Here is a tiny trained network, its code and every weight. The questions are about switching its units off for an input and a target symbol, where a switched-off unit gives its printed mean instead of its output.

import numpy as np


def w(rows, s, z=0):
    codes = np.array(rows[::2]) - 128.0
    scale = np.full(codes.shape[1], s)
    scale[-1] = z or s
    return codes * scale


def norm(h):
    return h / np.sqrt((h * h).mean(-1, keepdims=True) + 1e-5)


def f(y):
    return y / 2 * (1 + np.tanh(0.7978845608 * (y + 0.044715 * y**3)))


def softmax(a):
    e = np.exp(a - a.max(-1, keepdims=True))
    return e / e.sum(-1, keepdims=True)


def log_softmax(a):
    a = a - a.max(-1, keepdims=True)
    return a - np.log(np.exp(a).sum(-1, keepdims=True))


def net(x, mask):
    ids = ['αβγδζηλμξπστφψω'.index(c) for c in x.split()]
    T = len(ids)
    res = E[ids] + P[:T]
    r = norm(res)
    for j in range(3):
        rows = slice(3 * j, 3 * j + 3)
        q, k, v = (r @ M[0][rows].T for M in (Q, K, V))
        z = softmax(np.where(np.tri(T) > 0, q @ k.T / 3**0.5, -1e9)) @ v
        o = O[0][rows]
        res = res + np.where(mask[j], z, o[:, -1]) @ o[:, :-1]
    y = f(norm(res) @ A[0][:, :-1].T + A[0][:, -1])
    res = res + np.where(mask[3:27], y, B[0][:, -1]) @ B[0][:, :-1]
    return log_softmax(norm(res)[-1] @ U[:, :-1].T + U[:, -1])


Q, K, V, O, A, B = {}, {}, {}, {}, {}, {}
E = w([
[64,82,95,137,56,177],'α',
[230,142,140,143,162,166],'β',
[240,152,99,92,134,117],'γ',
[117,155,223,129,111,76],'δ',
[240,135,107,137,144,176],'ζ',
[237,155,132,110,159,127],'η',
[208,145,179,151,166,146],'λ',
[233,155,162,129,162,128],'μ',
[213,144,142,163,155,199],'ξ',
[221,143,77,82,106,118],'π',
[175,146,196,171,159,152],'σ',
[250,142,103,116,141,158],'τ',
[166,155,128,66,86,43],'φ',
[242,144,128,137,156,171],'ψ',
[254,150,117,93,147,119],'ω',
],0.0025)
P = w([
[103,150,114,107,241,123],'0',
[169,104,122,186,134,67],'1',
[180,69,166,123,102,101],'2',
[155,104,185,68,94,147],'3',
[128,194,171,69,88,181],'4',
[146,253,136,137,67,174],'5',
[199,215,131,190,25,158],'6',
],0.0021)
Q[0] = w([
[42,134,152,106,48,36],'h1',
[45,135,227,214,211,173],'h1',
[201,128,239,170,18,150],'h1',
[114,118,120,131,158,119],'h2',
[129,123,114,124,142,121],'h2',
[125,124,131,116,128,113],'h2',
[106,253,84,144,111,154],'h3',
[76,181,161,30,178,185],'h3',
[135,147,137,202,112,84],'h3',
],0.021)
K[0] = w([
[55,149,154,92,110,18],'h1',
[122,144,251,197,162,150],'h1',
[15,55,100,178,119,172],'h1',
[142,121,139,132,153,108],'h2',
[144,123,120,124,136,120],'h2',
[115,116,120,121,143,119],'h2',
[152,85,179,48,105,179],'h3',
[184,29,161,169,99,76],'h3',
[102,190,161,87,130,157],'h3',
],0.021)
V[0] = w([
[163,132,100,166,83,244],'h1',
[184,105,120,133,217,118],'h1',
[79,96,100,123,112,126],'h1',
[171,152,146,168,206,139],'h2',
[84,122,147,176,2,156],'h2',
[139,84,108,150,74,198],'h2',
[186,135,104,78,127,83],'h3',
[92,136,182,112,135,72],'h3',
[106,114,77,85,99,99],'h3',
],0.011)
O[0] = w([
[146,83,182,21,215,121,160],'h1',
[211,174,80,170,133,156,124],'h1',
[110,54,98,154,154,177,121],'h1',
[128,61,133,43,177,74,183],'h2',
[165,135,32,254,64,171,57],'h2',
[190,184,55,192,144,139,76],'h2',
[192,65,100,152,121,58,253],'h3',
[184,104,140,106,114,216,183],'h3',
[132,87,195,185,163,101,64],'h3',
],0.0064,0.0047)
A[0] = w([
[103,82,139,51,254,128,27],'n1',
[225,214,96,116,153,102,102],'n2',
[112,140,117,108,89,139,100],'n3',
[80,71,158,37,172,97,122],'n4',
[128,128,128,128,128,128,127],'n5',
[121,137,48,166,183,72,6],'n6',
[127,109,132,110,100,148,158],'n7',
[63,93,135,134,118,148,122],'n8',
[87,180,108,41,109,155,170],'n9',
[153,92,113,102,153,116,45],'n10',
[118,128,168,117,97,34,134],'n11',
[87,169,204,116,226,151,12],'n12',
[48,164,172,98,185,98,116],'n13',
[69,100,140,137,167,78,86],'n14',
[134,101,171,107,163,143,139],'n15',
[113,112,179,167,106,126,127],'n16',
[142,89,107,96,195,133,99],'n17',
[188,160,178,136,115,99,101],'n18',
[211,105,166,147,117,181,121],'n19',
[130,142,41,165,204,157,117],'n20',
[125,85,91,79,123,147,64],'n21',
[128,128,128,128,128,128,128],'n22',
[127,128,129,128,129,128,125],'n23',
[147,126,115,132,110,132,146],'n24',
],0.0084,0.0024)
B[0] = w([
[110,111,20,170,153,201,221],'n1',
[189,167,107,157,234,34,159],'n2',
[110,114,118,171,127,81,130],'n3',
[165,193,218,62,143,17,254],'n4',
[128,128,128,128,128,128,128],'n5',
[129,187,149,62,173,249,127],'n6',
[92,160,113,140,158,117,151],'n7',
[169,167,82,129,132,141,146],'n8',
[215,84,98,183,211,125,180],'n9',
[109,93,132,129,59,124,150],'n10',
[138,132,67,152,199,210,197],'n11',
[137,178,168,225,32,130,148],'n12',
[115,145,217,159,94,102,167],'n13',
[187,138,170,138,103,206,150],'n14',
[136,136,173,188,132,152,170],'n15',
[143,152,78,114,117,84,137],'n16',
[106,112,130,175,46,138,173],'n17',
[139,187,59,117,165,103,151],'n18',
[79,183,155,105,207,75,165],'n19',
[204,153,165,87,162,38,151],'n20',
[60,197,153,138,108,123,151],'n21',
[128,128,128,128,128,128,128],'n22',
[130,127,128,128,128,130,127],'n23',
[99,140,135,123,136,102,135],'n24',
],0.012,0.0063)
U = w([
[146,196,183,241,60,141,201],'α',
[118,167,126,75,86,147,1],'β',
[148,56,134,120,99,151,98],'γ',
[2,143,154,130,188,177,180],'δ',
[143,162,135,70,104,199,52],'ζ',
[118,108,151,103,77,131,91],'η',
[86,166,59,159,77,60,109],'λ',
[73,129,134,93,64,84,121],'μ',
[188,161,200,78,199,66,220],'ξ',
[182,33,148,149,124,175,85],'π',
[160,131,17,174,190,121,174],'σ',
[140,118,136,95,106,177,55],'τ',
[78,20,182,200,140,75,105],'φ',
[124,155,134,82,98,166,24],'ψ',
[133,81,134,114,96,146,65],'ω',
],0.0095,0.0027)

Each question gives the input, a string of symbols that net reads in full, and the target symbol t.
The units are the heads (3 rows each of Q, K, V and O) and the neurons (one row each of A and B). Each row of codes is followed by its name. A weight is (code - 128) times the scale printed after its matrix; where a second scale follows, it is the last column's (O, A, B and U).
mask holds one flag per unit, heads first, then neurons. A switched-off unit (its flag False) gives its mean, the last column of its rows in O or B, instead of its output. The means were averaged over made-up inputs and are rounded, as every weight is.
A unit's drop is (log p(t) with every unit on - log p(t) with that unit switched off) / (log p(t) with every unit on - log p(t) with every unit switched off).
The circuit of an input: a set's keep is (log p(t) with only the set's units on - log p(t) with every unit switched off) / (log p(t) with every unit on - log p(t) with every unit switched off). Starting from the 12 units with the biggest drops (on a tie, the unit counted first), units are removed one at a time, each time the one whose removal leaves the highest keep (on an exact tie, the one counted first), for as long as the keep stays at least 0.8.
circuit, biggest first: the units of the circuit, biggest drop first
most important unit: the unit with the biggest drop
top k neurons: the k neurons with the biggest drops, biggest first
heads that matter: for each layer, one digit per head in row order, 1 if its drop is at least 0.15 and else 0, layers parted by /
input α σ δ μ, target σ: circuit, biggest first -> (n1)
input α ζ π δ α, target σ: heads that matter -> 010
input λ β φ η δ λ, target σ: circuit, biggest first -> (h1, n4)
input σ δ ψ φ σ, target σ: circuit, biggest first -> (h1, n4)
input ψ φ π α δ φ γ, target δ: heads that matter -> 111
input ξ δ β α ζ δ, target α: heads that matter -> 111
input δ δ α φ φ μ σ, target φ: heads that matter -> 111
input δ γ δ, target σ: heads that matter -> 110
input α δ μ δ σ π μ, target σ: circuit, biggest first -> (n4, h2)
input δ ζ μ α δ, target μ: top 2 neurons -> (n1, n11)
input λ φ α, target λ: top 3 neurons -> (n21, n11, n4)
input π ζ α σ ξ γ, target σ: top 2 neurons -> (n1, n9)
input α μ φ μ ζ, target φ: heads that matter -> 101
input φ δ γ μ β α, target μ: most important unit -> h1
input φ φ φ α, target φ: heads that matter -> 111
input α τ π φ φ ψ, target φ: heads that matter -> 101
input π ω α η δ σ ζ, target δ: top 2 neurons -> (n19, n4)
input δ α δ τ, target α: heads that matter -> 101
input η φ α φ, target φ: top 2 neurons -> (n4, n19)
input δ α φ, target δ: top 2 neurons -> (n19, n4)
input δ λ η α σ ζ η, target σ: top 2 neurons -> (n9, n1)
input δ σ φ φ, target σ: top neuron -> (n9)
